Below is a small trained network, with its code and all its weights. Each question gives an input and a class and asks what happens when units are switched off, that is, made to give their printed mean instead of their output.

import numpy as np


def w(rows, s, z=0):
    codes = np.array(rows[::2]) - 128.0
    scale = np.full(codes.shape[1], s)
    scale[-1] = z or s
    return codes * scale


def f(y):
    return np.maximum(y, 0)


def log_softmax(a):
    a = a - a.max(-1, keepdims=True)
    return a - np.log(np.exp(a).sum(-1, keepdims=True))


def net(x, mask):
    res = np.array(x, float).reshape(1, 3) / 4 @ E
    y = f(res @ A[0][:, :-1].T + A[0][:, -1])
    res = res + np.where(mask, y, B[0][:, -1]) @ B[0][:, :-1]
    return log_softmax(res[-1] @ U[:, :-1].T + U[:, -1])


A, B = {}, {}
E = w([
[159,60,148,223,93,209,195,124,162,195,97],'x0',
[59,123,199,146,178,84,115,172,84,112,3],'x1',
[109,175,78,173,156,111,164,211,178,126,141],'x2',
],0.015)
A[0] = w([
[126,109,165,152,141,138,92,145,146,68,56,129],'n0',
[130,200,94,218,125,173,132,244,132,124,145,135],'n1',
[51,153,179,154,106,167,82,127,119,134,77,121],'n2',
[194,148,83,125,110,170,127,64,128,136,190,60],'n3',
[208,181,124,138,156,171,140,90,136,139,211,247],'n4',
[91,91,148,183,91,141,123,117,169,177,149,98],'n5',
[85,148,148,148,148,120,169,87,90,107,60,45],'n6',
[167,83,179,254,89,206,156,163,152,183,80,142],'n7',
[127,143,192,134,168,129,134,163,130,126,44,118],'n8',
[156,87,212,120,88,182,58,70,55,141,139,116],'n9',
[69,162,149,38,145,72,79,138,135,43,193,77],'n10',
],0.0099,0.012)
B[0] = w([
[161,178,137,161,133,120,159,182,20,75,161,184],'n0',
[19,86,125,162,62,66,217,148,185,165,93,203],'n1',
[153,147,178,168,115,111,109,130,81,104,213,182],'n2',
[165,198,97,144,56,142,178,131,76,44,205,195],'n3',
[95,183,216,188,160,83,133,100,55,74,80,247],'n4',
[99,141,105,121,167,207,84,125,117,138,145,169],'n5',
[165,179,108,138,101,184,173,196,172,117,245,162],'n6',
[130,139,53,117,126,134,43,53,108,156,108,252],'n7',
[81,122,167,131,98,170,121,121,90,110,152,200],'n8',
[55,53,74,101,79,32,168,254,233,138,91,205],'n9',
[156,166,83,86,120,182,71,128,192,157,82,235],'n10',
],0.0095,0.019)
U = w([
[155,175,198,169,92,150,154,161,67,81,237,74],'0',
[98,56,118,137,39,5,174,200,250,140,120,115],'1',
[146,167,60,119,163,222,8,105,179,145,119,99],'2',
[115,100,254,145,185,18,84,104,54,106,30,249],'3',
[203,86,177,132,196,140,162,157,231,163,166,101],'4',
],0.0089,0.011)

Each question gives the input, the list of numbers given to net, and the class t.
The units are the neurons (one row each of A and B). Each row of codes is followed by its name. A weight is (code - 128) times the scale printed after its matrix; where a second scale follows, it is the last column's (A, B and U).
mask holds one flag per neuron, in row order. A switched-off neuron (its flag False) gives its mean, the last column of its row in B, instead of its output. The means were averaged over made-up inputs and are rounded, as every weight is.
A unit's drop is (log p(t) with every unit on - log p(t) with that unit switched off) / (log p(t) with every unit on - log p(t) with every unit switched off).
The circuit of an input: a set's keep is (log p(t) with only the set's units on - log p(t) with every unit switched off) / (log p(t) with every unit on - log p(t) with every unit switched off). Starting from all 11 units, units are removed one at a time, each time the one whose removal leaves the highest keep (on an exact tie, the one counted first), for as long as the keep stays at least 0.8.
units of the circuit, in order: the units of the circuit, biggest drop first
most important unit: the unit with the biggest drop
k most important neurons: the k neurons with the biggest drops, biggest first
drop when u is switched off: that unit's drop, to one decimal
input [-4,2,-6], class 1: units of the circuit, in order : n9
input [-2,6,8], class 1: 2 most important neurons : n1; n4
input [6,0,-5], class 2: 2 most important neurons : n7; n1
input [1,8,8], class 0: 2 most important neurons : n9; n0
input [-6,5,2], class 2: 3 most important neurons : n10; n4; n3
input [5,2,4], class 2: 4 most important neurons : n7; n9; n4; n5
input [3,-2,1], class 3: 4 most important neurons : n10; n4; n6; n9
input [3,0,0], class 3: 2 most important neurons : n10; n6
input [7,4,6], class 2: 3 most important neurons : n7; n9; n5
input [3,-2,0], class 3: 3 most important neurons : n10; n4; n6
input [8,-7,-6], class 2: 3 most important neurons : n7; n5; n0
input [-5,-4,-5], class 1: 2 most important neurons : n9; n7
input [6,6,-2], class 0: 4 most important neurons : n0; n10; n2; n6
input [-2,3,5], class 1: 3 most important neurons : n4; n1; n7
input [-6,-6,-8], class 1: most important unit : n9
input [2,4,-3], class 0: drop when n0 is switched off : 0.2
input [0,-3,-7], class 1: drop when n9 is switched off : 1.7
input [2,4,3], class 0: drop when n4 is switched off : 1.0
